Here is a tiny trained network, its code and every weight. The questions are about switching its units off for an input and a target symbol, where a switched-off unit gives its printed mean instead of its output.

import numpy as np


def w(rows, s, z=0):
    codes = np.array(rows[::2]) - 128.0
    scale = np.full(codes.shape[1], s)
    scale[-1] = z or s
    return codes * scale


def norm(h):
    return h / np.sqrt((h * h).mean(-1, keepdims=True) + 1e-5)


def f(y):
    return np.maximum(y, 0)


def softmax(a):
    e = np.exp(a - a.max(-1, keepdims=True))
    return e / e.sum(-1, keepdims=True)


def log_softmax(a):
    a = a - a.max(-1, keepdims=True)
    return a - np.log(np.exp(a).sum(-1, keepdims=True))


def net(x, mask):
    ids = ['αβδεζθμξπστψω'.index(c) for c in x.split()]
    T = len(ids)
    res = E[ids] + P[:T]
    u = 0
    for l in range(2):
        r = norm(res)
        for j in range(3):
            rows = slice(3 * j, 3 * j + 3)
            q, k, v = (r @ M[l][rows].T for M in (Q, K, V))
            z = softmax(np.where(np.tri(T) > 0, q @ k.T / 3**0.5, -1e9)) @ v
            o = O[l][rows]
            res = res + np.where(mask[u + j], z, o[:, -1]) @ o[:, :-1]
        u += 3
        y = f(norm(res) @ A[l][:, :-1].T + A[l][:, -1])
        res = res + np.where(mask[u : u + 4], y, B[l][:, -1]) @ B[l][:, :-1]
        u += 4
    return log_softmax(norm(res)[-1] @ U[:, :-1].T + U[:, -1])


Q, K, V, O, A, B = {}, {}, {}, {}, {}, {}
E = w([
[91,150,128],'α',
[180,139,112],'β',
[117,134,98],'δ',
[135,119,151],'ε',
[149,141,156],'ζ',
[135,118,150],'θ',
[134,115,150],'μ',
[102,140,129],'ξ',
[165,92,3],'π',
[123,55,102],'σ',
[132,178,130],'τ',
[89,121,133],'ψ',
[147,141,158],'ω',
],0.029)
P = w([
[112,127,218],'0',
[98,4,170],'1',
[129,34,213],'2',
[113,39,213],'3',
[92,29,201],'4',
[97,26,194],'5',
[117,75,189],'6',
[101,78,185],'7',
[113,91,191],'8',
[101,75,193],'9',
[94,79,202],'10',
],0.0034)
Q[0] = w([
[200,130,100],'0.h1',
[218,48,62],'0.h1',
[169,143,135],'0.h1',
[126,123,97],'0.h2',
[246,159,165],'0.h2',
[87,70,38],'0.h2',
[109,152,49],'0.h3',
[20,161,88],'0.h3',
[102,45,90],'0.h3',
],0.012)
K[0] = w([
[177,42,71],'0.h1',
[126,87,124],'0.h1',
[144,127,93],'0.h1',
[120,146,154],'0.h2',
[68,106,139],'0.h2',
[108,153,175],'0.h2',
[9,144,95],'0.h3',
[99,87,136],'0.h3',
[165,147,52],'0.h3',
],0.014)
V[0] = w([
[152,104,102],'0.h1',
[157,2,84],'0.h1',
[70,160,108],'0.h1',
[88,84,60],'0.h2',
[185,183,143],'0.h2',
[188,36,73],'0.h2',
[129,194,135],'0.h3',
[163,191,97],'0.h3',
[68,166,135],'0.h3',
],0.0092)
O[0] = w([
[93,78,131,146],'0.h1',
[119,21,115,253],'0.h1',
[172,65,99,85],'0.h1',
[153,125,209,121],'0.h2',
[160,103,52,97],'0.h2',
[181,180,164,191],'0.h2',
[114,3,92,82],'0.h3',
[168,84,138,89],'0.h3',
[161,108,155,71],'0.h3',
],0.0058,0.0047)
A[0] = w([
[117,2,181,134],'0.n1',
[34,105,110,3],'0.n2',
[100,225,218,102],'0.n3',
[41,124,34,150],'0.n4',
],0.0066,0.0018)
B[0] = w([
[146,209,135,254],'0.n1',
[132,166,154,158],'0.n2',
[94,105,116,217],'0.n3',
[16,48,2,198],'0.n4',
],0.007,0.005)
Q[1] = w([
[192,58,131],'1.h1',
[123,254,144],'1.h1',
[243,193,38],'1.h1',
[206,167,163],'1.h2',
[102,124,175],'1.h2',
[201,180,209],'1.h2',
[74,67,145],'1.h3',
[126,141,153],'1.h3',
[80,69,152],'1.h3',
],0.013)
K[1] = w([
[199,77,159],'1.h1',
[117,204,173],'1.h1',
[220,205,55],'1.h1',
[236,180,104],'1.h2',
[84,116,67],'1.h2',
[190,231,6],'1.h2',
[172,219,124],'1.h3',
[159,121,74],'1.h3',
[94,164,124],'1.h3',
],0.015)
V[1] = w([
[194,63,108],'1.h1',
[248,126,137],'1.h1',
[161,101,148],'1.h1',
[200,208,179],'1.h2',
[32,113,199],'1.h2',
[155,179,74],'1.h2',
[75,71,148],'1.h3',
[172,98,163],'1.h3',
[114,186,149],'1.h3',
],0.013)
O[1] = w([
[13,154,165,162],'1.h1',
[1,40,31,2],'1.h1',
[50,72,164,149],'1.h1',
[58,138,137,74],'1.h2',
[174,150,208,250],'1.h2',
[89,159,71,31],'1.h2',
[148,75,8,191],'1.h3',
[164,56,117,129],'1.h3',
[103,119,213,174],'1.h3',
],0.0087,0.0029)
A[1] = w([
[79,93,136,143],'1.n1',
[148,108,7,120],'1.n2',
[134,50,208,2],'1.n3',
[164,36,165,104],'1.n4',
],0.011,0.0026)
B[1] = w([
[224,175,129,197],'1.n1',
[145,150,97,195],'1.n2',
[105,52,180,242],'1.n3',
[114,68,248,253],'1.n4',
],0.011,0.0057)
U = w([
[190,183,107,95],'α',
[46,128,45,213],'β',
[51,185,143,45],'δ',
[182,172,122,62],'ε',
[69,250,137,156],'ζ',
[165,166,118,31],'θ',
[145,158,116,2],'μ',
[190,178,112,70],'ξ',
[184,70,32,78],'π',
[111,69,185,208],'σ',
[150,225,56,204],'τ',
[183,192,149,19],'ψ',
[116,193,127,26],'ω',
],0.014,0.0034)

Each question gives the input, a string of symbols that net reads in full, and the target symbol t.
The units are the heads (3 rows each of Q, K, V and O) and the neurons (one row each of A and B). Each row of codes is followed by its name. A weight is (code - 128) times the scale printed after its matrix; where a second scale follows, it is the last column's (O, A, B and U).
mask holds one flag per unit, layer by layer, with each layer's heads first. A switched-off unit (its flag False) gives its mean, the last column of its rows in O or B, instead of its output. The means were averaged over made-up inputs and are rounded, as every weight is.
A unit's drop is (log p(t) with every unit on - log p(t) with that unit switched off) / (log p(t) with every unit on - log p(t) with every unit switched off).
most important unit: the unit with the biggest drop
top k neurons: the k neurons with the biggest drops, biggest first
top k neurons in layer l: the k neurons of layer l with the biggest drops, biggest first
heads that matter: for each layer, one digit per head in row order, 1 if its drop is at least 0.15 and else 0, layers parted by /
drop of u: that unit's drop, to one decimal
input ζ σ β δ α ζ σ σ τ σ ε, target ζ: top neuron in layer 1 => (1.n4)
input τ δ σ ζ μ δ σ σ σ ξ ε, target τ: top 2 neurons => (1.n4 1.n3)
input μ ζ β β, target β: heads that matter => 000 / 100
input ζ ψ δ θ σ β θ, target ζ: top 2 neurons in layer 1 => (1.n4 1.n3)
input ζ ζ μ ω ζ δ δ, target ζ: heads that matter => 110 / 011
input π ζ σ σ δ, target π: top 2 neurons => (0.n4 0.n1)
input τ β π σ σ β β ζ θ, target τ: top 3 neurons => (1.n4 1.n3 1.n1)
input β σ ε, target β: heads that matter => 000 / 110
input ζ ε ζ δ, target ζ: top 3 neurons => (0.n4 0.n1 1.n4)
input ζ σ ζ ω, target ζ: heads that matter => 110 / 010
input τ ζ ζ σ δ, target τ: heads that matter => 010 / 010
input β β ζ, target β: heads that matter => 000 / 110
input π π ε, target π: heads that matter => 100 / 111
input ζ ω π ζ, target ζ: most important unit => 0.h2
input ζ ζ μ, target ζ: heads that matter => 111 / 011
input τ ψ ζ τ ζ ξ σ θ, target τ: heads that matter => 111 / 110
input θ ε ζ ζ ζ σ σ ζ σ β, target β: heads that matter => 000 / 100
input ζ σ τ ζ ζ ζ ζ σ μ θ, target ζ: top 2 neurons in layer 0 => (0.n4 0.n3)
input ζ σ δ θ σ β σ μ, target ζ: heads that matter => 111 / 010
input σ α ψ σ σ τ, target τ: most important unit => 0.h1
input π θ ζ σ ε σ σ ξ π ζ, target π: top 2 neurons => (0.n1 1.n1)
input ζ σ ε ε α σ β ζ, target ζ: top 3 neurons => (0.n4 1.n4 1.n3)
input π π ε τ σ σ ζ, target π: top 2 neurons => (0.n1 0.n4)
input τ ζ σ τ σ ζ, target τ: top 3 neurons => (1.n4 1.n3 0.n4)
input β ξ σ ζ θ, target β: drop of 0.n4 => 0.1
input ζ σ β ε, target ζ: drop of 1.n3 => 0.2
input τ ζ α σ σ α δ, target τ: most important unit => 0.h2
